Below is a small trained network, with its code and all its weights. Each question gives an input and a target symbol and asks what happens when units are switched off, that is, made to give their printed mean instead of their output.

import numpy as np


def w(rows, s, z=0):
    codes = np.array(rows[::2]) - 128.0
    scale = np.full(codes.shape[1], s)
    scale[-1] = z or s
    return codes * scale


def f(y):
    return np.maximum(y, 0)


def softmax(a):
    e = np.exp(a - a.max(-1, keepdims=True))
    return e / e.sum(-1, keepdims=True)


def log_softmax(a):
    a = a - a.max(-1, keepdims=True)
    return a - np.log(np.exp(a).sum(-1, keepdims=True))


def net(x, mask):
    ids = ['αβδζθτψ'.index(c) for c in x.split()]
    T = len(ids)
    res = E[ids] + P[:T]
    u = 0
    for l in range(2):
        q, k, v = (res @ M[l].T for M in (Q, K, V))
        z = softmax(np.where(np.tri(T) > 0, q @ k.T / 3**0.5, -1e9)) @ v
        res = res + np.where(mask[u], z, O[l][:, -1]) @ O[l][:, :-1]
        u += 1
        y = f(res @ A[l][:, :-1].T + A[l][:, -1])
        res = res + np.where(mask[u : u + 12], y, B[l][:, -1]) @ B[l][:, :-1]
        u += 12
    return log_softmax(res[-1] @ U[:, :-1].T + U[:, -1])


Q, K, V, O, A, B = {}, {}, {}, {}, {}, {}
E = w([
[206,60,250,178],'α',
[25,58,75,217],'β',
[227,89,90,97],'δ',
[55,120,252,49],'ζ',
[107,41,192,89],'θ',
[240,182,121,173],'τ',
[115,230,69,35],'ψ',
],0.016)
P = w([
[2,173,43,189],'0',
[92,118,69,171],'1',
[131,120,91,153],'2',
[169,108,109,144],'3',
[191,95,114,138],'4',
[208,84,117,139],'5',
[221,72,120,131],'6',
[220,87,107,123],'7',
],0.0077)
Q[0] = w([
[78,138,115,156],'0.h0',
[69,156,189,141],'0.h0',
[172,3,86,114],'0.h0',
],0.012)
K[0] = w([
[127,137,82,174],'0.h0',
[52,153,224,150],'0.h0',
[190,132,111,254],'0.h0',
],0.0085)
V[0] = w([
[177,2,55,113],'0.h0',
[83,14,142,248],'0.h0',
[125,193,182,223],'0.h0',
],0.0053)
O[0] = w([
[104,87,140,255,254],'0.h0',
[125,236,82,77,110],'0.h0',
[49,36,67,165,250],'0.h0',
],0.006,0.0019)
A[0] = w([
[93,231,78,37,86],'0.n0',
[169,105,21,152,132],'0.n1',
[139,149,201,13,168],'0.n2',
[160,158,132,215,36],'0.n3',
[175,216,79,175,120],'0.n4',
[145,145,205,126,253],'0.n5',
[109,236,205,124,94],'0.n6',
[51,162,117,130,10],'0.n7',
[116,254,85,31,49],'0.n8',
[179,210,102,246,52],'0.n9',
[49,98,213,215,14],'0.n10',
[90,97,163,213,150],'0.n11',
],0.0066,0.0033)
B[0] = w([
[90,254,116,94,148],'0.n0',
[150,91,107,97,249],'0.n1',
[107,89,189,125,153],'0.n2',
[139,140,149,130,200],'0.n3',
[101,138,187,130,233],'0.n4',
[78,152,141,138,204],'0.n5',
[116,96,127,48,135],'0.n6',
[164,88,185,110,136],'0.n7',
[74,129,135,169,146],'0.n8',
[122,147,133,195,254],'0.n9',
[121,111,158,125,161],'0.n10',
[92,101,121,169,186],'0.n11',
],0.0089,0.0059)
Q[1] = w([
[62,246,178,89],'1.h0',
[113,123,49,89],'1.h0',
[135,121,161,129],'1.h0',
],0.013)
K[1] = w([
[74,176,129,50],'1.h0',
[121,194,140,167],'1.h0',
[110,71,254,161],'1.h0',
],0.0085)
V[1] = w([
[81,237,139,249],'1.h0',
[130,103,250,254],'1.h0',
[213,234,214,48],'1.h0',
],0.0054)
O[1] = w([
[242,198,217,239,184],'1.h0',
[67,224,250,85,254],'1.h0',
[253,238,78,48,82],'1.h0',
],0.0055,0.0073)
A[1] = w([
[101,141,164,178,93],'1.n0',
[46,30,130,64,254],'1.n1',
[111,152,135,69,39],'1.n2',
[91,152,119,72,12],'1.n3',
[170,127,83,163,146],'1.n4',
[134,111,86,175,183],'1.n5',
[198,18,86,96,143],'1.n6',
[162,95,109,129,163],'1.n7',
[113,147,9,128,210],'1.n8',
[74,128,173,157,143],'1.n9',
[165,137,136,93,42],'1.n10',
[132,173,82,196,136],'1.n11',
],0.013,0.0053)
B[1] = w([
[138,77,101,172,249],'1.n0',
[142,198,42,154,210],'1.n1',
[133,105,141,67,142],'1.n2',
[153,100,151,75,140],'1.n3',
[120,130,134,2,184],'1.n4',
[125,55,166,18,189],'1.n5',
[77,144,197,132,167],'1.n6',
[66,129,145,120,151],'1.n7',
[72,200,233,95,150],'1.n8',
[156,102,82,139,245],'1.n9',
[161,112,152,184,137],'1.n10',
[235,107,147,73,224],'1.n11',
],0.0083,0.011)
U = w([
[93,58,153,216,44],'α',
[111,100,94,182,190],'β',
[80,122,201,158,132],'δ',
[99,57,142,112,135],'ζ',
[87,172,153,250,253],'θ',
[195,95,135,168,96],'τ',
[127,157,127,151,64],'ψ',
],0.012,0.0046)

Each question gives the input, a string of symbols that net reads in full, and the target symbol t.
The units are the heads (3 rows each of Q, K, V and O) and the neurons (one row each of A and B). Each row of codes is followed by its name. A weight is (code - 128) times the scale printed after its matrix; where a second scale follows, it is the last column's (O, A, B and U).
mask holds one flag per unit, layer by layer, with each layer's heads first. A switched-off unit (its flag False) gives its mean, the last column of its rows in O or B, instead of its output. The means were averaged over made-up inputs and are rounded, as every weight is.
A unit's drop is (log p(t) with every unit on - log p(t) with that unit switched off) / (log p(t) with every unit on - log p(t) with every unit switched off).
The circuit of an input: a set's keep is (log p(t) with only the set's units on - log p(t) with every unit switched off) / (log p(t) with every unit on - log p(t) with every unit switched off). Starting from the 12 units with the biggest drops (on a tie, the unit counted first), units are removed one at a time, each time the one whose removal leaves the highest keep (on an exact tie, the one counted first), for as long as the keep stays at least 0.8.
circuit, biggest first: the units of the circuit, biggest drop first
top k neurons: the k neurons with the biggest drops, biggest first
k most important neurons of layer l: the k neurons of layer l with the biggest drops, biggest first
drop when u is switched off: that unit's drop, to one decimal
input δ τ δ ζ, target ψ: circuit, biggest first : 1.n1, 1.h0, 0.n6
input τ τ β τ τ τ τ ζ, target ψ: circuit, biggest first : 1.n1, 1.h0, 0.n9
input δ α τ τ τ α τ, target θ: circuit, biggest first : 1.h0, 1.n5
input τ τ ψ, target δ: circuit, biggest first : 1.n8, 1.n1
input δ α β, target β: top 2 neurons : 1.n1, 1.n9
input τ τ β θ τ τ θ, target θ: top neuron : 1.n1
input τ β θ, target β: top 2 neurons : 1.n1, 1.n9
input τ τ τ τ δ δ τ, target ζ: 3 most important neurons of layer 1 : 1.n5, 1.n4, 1.n1
input θ δ δ θ δ τ α, target α: 2 most important neurons of layer 1 : 1.n0, 1.n9
input δ δ τ τ β β τ, target α: top 2 neurons : 0.n4, 0.n11
input ζ θ τ θ θ ψ, target δ: 2 most important neurons of layer 0 : 0.n0, 0.n6
input τ ζ δ, target δ: drop when 1.n0 is switched off : 0.1
input δ τ τ τ δ, target δ: drop when 1.n11 is switched off : 0.2
input τ β β θ ζ θ, target θ: drop when 1.n1 is switched off : 0.6
input τ δ β, target β: drop when 0.n7 is switched off : 0.1
input τ τ θ, target β: most important neuron of layer 0 : 0.n1
